Below are the code and all the weights of a small trained network. Each question names an input and a target symbol and asks about switching units off, where a switched-off unit gives its printed mean instead of its output.

import numpy as np


def w(rows, s, z=0):
    codes = np.array(rows[::2]) - 128.0
    scale = np.full(codes.shape[1], s)
    scale[-1] = z or s
    return codes * scale


def norm(h):
    return h / np.sqrt((h * h).mean(-1, keepdims=True) + 1e-5)


def f(y):
    return y / 2 * (1 + np.tanh(0.7978845608 * (y + 0.044715 * y**3)))


def softmax(a):
    e = np.exp(a - a.max(-1, keepdims=True))
    return e / e.sum(-1, keepdims=True)


def log_softmax(a):
    a = a - a.max(-1, keepdims=True)
    return a - np.log(np.exp(a).sum(-1, keepdims=True))


def net(x, mask):
    ids = ['βδζηθμπστω'.index(c) for c in x.split()]
    T = len(ids)
    res = E[ids] + P[:T]
    r = norm(res)
    for j in range(3):
        rows = slice(4 * j, 4 * j + 4)
        q, k, v = (r @ M[0][rows].T for M in (Q, K, V))
        z = softmax(np.where(np.tri(T) > 0, q @ k.T / 4**0.5, -1e9)) @ v
        o = O[0][rows]
        res = res + np.where(mask[j], z, o[:, -1]) @ o[:, :-1]
    y = f(norm(res) @ A[0][:, :-1].T + A[0][:, -1])
    res = res + np.where(mask[3:7], y, B[0][:, -1]) @ B[0][:, :-1]
    return log_softmax(norm(res)[-1] @ U[:, :-1].T + U[:, -1])


Q, K, V, O, A, B = {}, {}, {}, {}, {}, {}
E = w([
[156,117,174,117,107,185],'β',
[115,96,156,198,150,200],'δ',
[149,168,254,91,139,166],'ζ',
[192,23,173,107,60,52],'η',
[39,29,158,139,89,77],'θ',
[175,135,128,176,171,134],'μ',
[225,150,193,128,155,46],'π',
[203,69,181,99,109,165],'σ',
[174,150,192,50,113,171],'τ',
[25,143,253,137,115,98],'ω',
],0.016)
P = w([
[227,3,181,200,35,204],'0',
[94,246,106,162,90,69],'1',
[131,64,185,139,121,177],'2',
[102,179,86,153,117,76],'3',
[121,71,154,93,164,182],'4',
[100,165,81,152,123,74],'5',
[115,52,174,69,197,190],'6',
[104,160,81,151,124,75],'7',
[116,21,188,58,238,188],'8',
[102,160,78,152,126,74],'9',
],0.017)
Q[0] = w([
[151,160,163,182,67,61],'h1',
[168,158,27,131,175,94],'h1',
[83,88,112,29,241,46],'h1',
[86,146,62,188,110,122],'h1',
[161,66,156,211,190,82],'h2',
[169,98,147,164,4,158],'h2',
[132,175,58,143,122,74],'h2',
[120,137,129,222,156,164],'h2',
[42,45,145,124,136,67],'h3',
[97,117,206,62,246,114],'h3',
[121,183,197,206,82,166],'h3',
[160,138,198,229,108,64],'h3',
],0.023)
K[0] = w([
[217,99,84,172,108,75],'h1',
[88,166,33,89,158,64],'h1',
[112,73,148,21,252,159],'h1',
[173,225,107,125,121,113],'h1',
[93,6,153,88,105,136],'h2',
[198,109,44,165,74,119],'h2',
[56,168,77,137,75,80],'h2',
[162,110,182,96,75,107],'h2',
[168,96,161,155,242,182],'h3',
[117,21,193,25,148,139],'h3',
[180,92,45,133,87,132],'h3',
[131,113,49,143,89,229],'h3',
],0.022)
V[0] = w([
[165,141,101,64,178,104],'h1',
[128,203,199,67,113,100],'h1',
[180,193,136,152,119,215],'h1',
[145,187,93,190,142,77],'h1',
[2,126,107,148,138,155],'h2',
[132,201,178,93,134,131],'h2',
[139,145,158,205,211,128],'h2',
[144,164,98,143,127,86],'h2',
[192,187,118,126,126,176],'h3',
[128,125,94,58,40,59],'h3',
[172,179,180,162,161,39],'h3',
[149,78,90,102,109,123],'h3',
],0.028)
O[0] = w([
[133,181,60,153,206,151,67],'h1',
[150,51,39,186,158,63,145],'h1',
[23,74,132,63,159,80,185],'h1',
[51,200,169,206,113,72,83],'h1',
[28,143,187,33,72,57,37],'h2',
[152,142,167,106,37,215,126],'h2',
[106,228,176,167,161,175,138],'h2',
[182,169,117,63,166,135,55],'h2',
[73,96,61,135,177,88,163],'h3',
[198,156,62,42,94,249,9],'h3',
[213,72,96,190,247,148,114],'h3',
[124,203,134,68,140,132,129],'h3',
],0.018,0.014)
A[0] = w([
[39,149,126,199,176,91,173],'n1',
[131,73,10,158,116,98,41],'n2',
[115,19,89,106,81,156,179],'n3',
[220,183,85,111,117,2,2],'n4',
],0.026,0.0052)
B[0] = w([
[127,199,109,90,133,147,249],'n1',
[87,151,170,130,70,186,205],'n2',
[132,180,107,141,141,92,251],'n3',
[162,114,164,177,91,1,151],'n4',
],0.037,0.02)
U = w([
[96,131,37,118,17,200,99],'β',
[36,49,130,220,110,165,56],'δ',
[205,143,228,90,32,202,90],'ζ',
[213,56,188,179,38,100,111],'η',
[126,2,35,18,143,53,226],'θ',
[125,207,184,99,236,193,58],'μ',
[213,227,91,117,89,100,47],'π',
[139,11,113,151,177,220,255],'σ',
[239,129,63,21,110,168,179],'τ',
[86,51,237,66,131,175,173],'ω',
],0.0075,0.0047)

Each question gives the input, a string of symbols that net reads in full, and the target symbol t.
The units are the heads (4 rows each of Q, K, V and O) and the neurons (one row each of A and B). Each row of codes is followed by its name. A weight is (code - 128) times the scale printed after its matrix; where a second scale follows, it is the last column's (O, A, B and U).
mask holds one flag per unit, heads first, then neurons. A switched-off unit (its flag False) gives its mean, the last column of its rows in O or B, instead of its output. The means were averaged over made-up inputs and are rounded, as every weight is.
A unit's drop is (log p(t) with every unit on - log p(t) with that unit switched off) / (log p(t) with every unit on - log p(t) with every unit switched off).
The circuit of an input: a set's keep is (log p(t) with only the set's units on - log p(t) with every unit switched off) / (log p(t) with every unit on - log p(t) with every unit switched off). Starting from all 7 units, units are removed one at a time, each time the one whose removal leaves the highest keep (on an exact tie, the one counted first), for as long as the keep stays at least 0.8.
circuit, biggest first: the units of the circuit, biggest drop first
top k neurons: the k neurons with the biggest drops, biggest first
heads that matter: for each layer, one digit per head in row order, 1 if its drop is at least 0.15 and else 0, layers parted by /
input τ β τ π π θ π ζ ζ, target σ: top 2 neurons	(n1 n4)
input θ τ ω π π π ζ η, target η: circuit, biggest first	(n4 h1 n3)
input β τ δ, target θ: top neuron	(n2)
input π τ τ ζ ω ω ω π θ, target η: circuit, biggest first	(h1 n1 h3)
input ζ η π η π π ζ π δ, target δ: heads that matter	101
input θ θ θ η β β η ω, target ω: heads that matter	011
input ζ β η δ ζ, target τ: circuit, biggest first	(h3 h1)
input μ θ π, target μ: circuit, biggest first	(h2 h1)
input μ ζ σ, target μ: top 2 neurons	(n2 n4)
input ω π δ μ β ζ ω π τ, target η: circuit, biggest first	(n1 h3 h1)
input μ π β δ θ ω π η β, target σ: circuit, biggest first	(h1 n1)
input η β θ ω σ θ τ ω σ, target β: top 3 neurons	(n2 n3 n1)
input η τ μ σ η, target μ: circuit, biggest first	(h3 n1 h2 h1)
input μ τ β δ δ τ τ, target ω: circuit, biggest first	(h1 n1)
input β μ ζ π δ η θ ω ω, target ζ: heads that matter	111
input τ ω β θ μ π δ, target ω: heads that matter	101
input π μ τ π π η ω δ π, target η: circuit, biggest first	(h1 n1 h2)
input π β π σ β η ζ, target θ: circuit, biggest first	(h1)
input τ ω π β, target β: circuit, biggest first	(h3 n2 h2 h1)
input ω π β δ β σ, target σ: heads that matter	010
input μ τ ω ζ ω, target η: heads that matter	101
input μ π θ μ μ π δ π σ, target ω: circuit, biggest first	(h1 n1 h2)
input π ω μ, target σ: heads that matter	010
input θ τ β μ ω ω δ ζ, target ζ: heads that matter	000
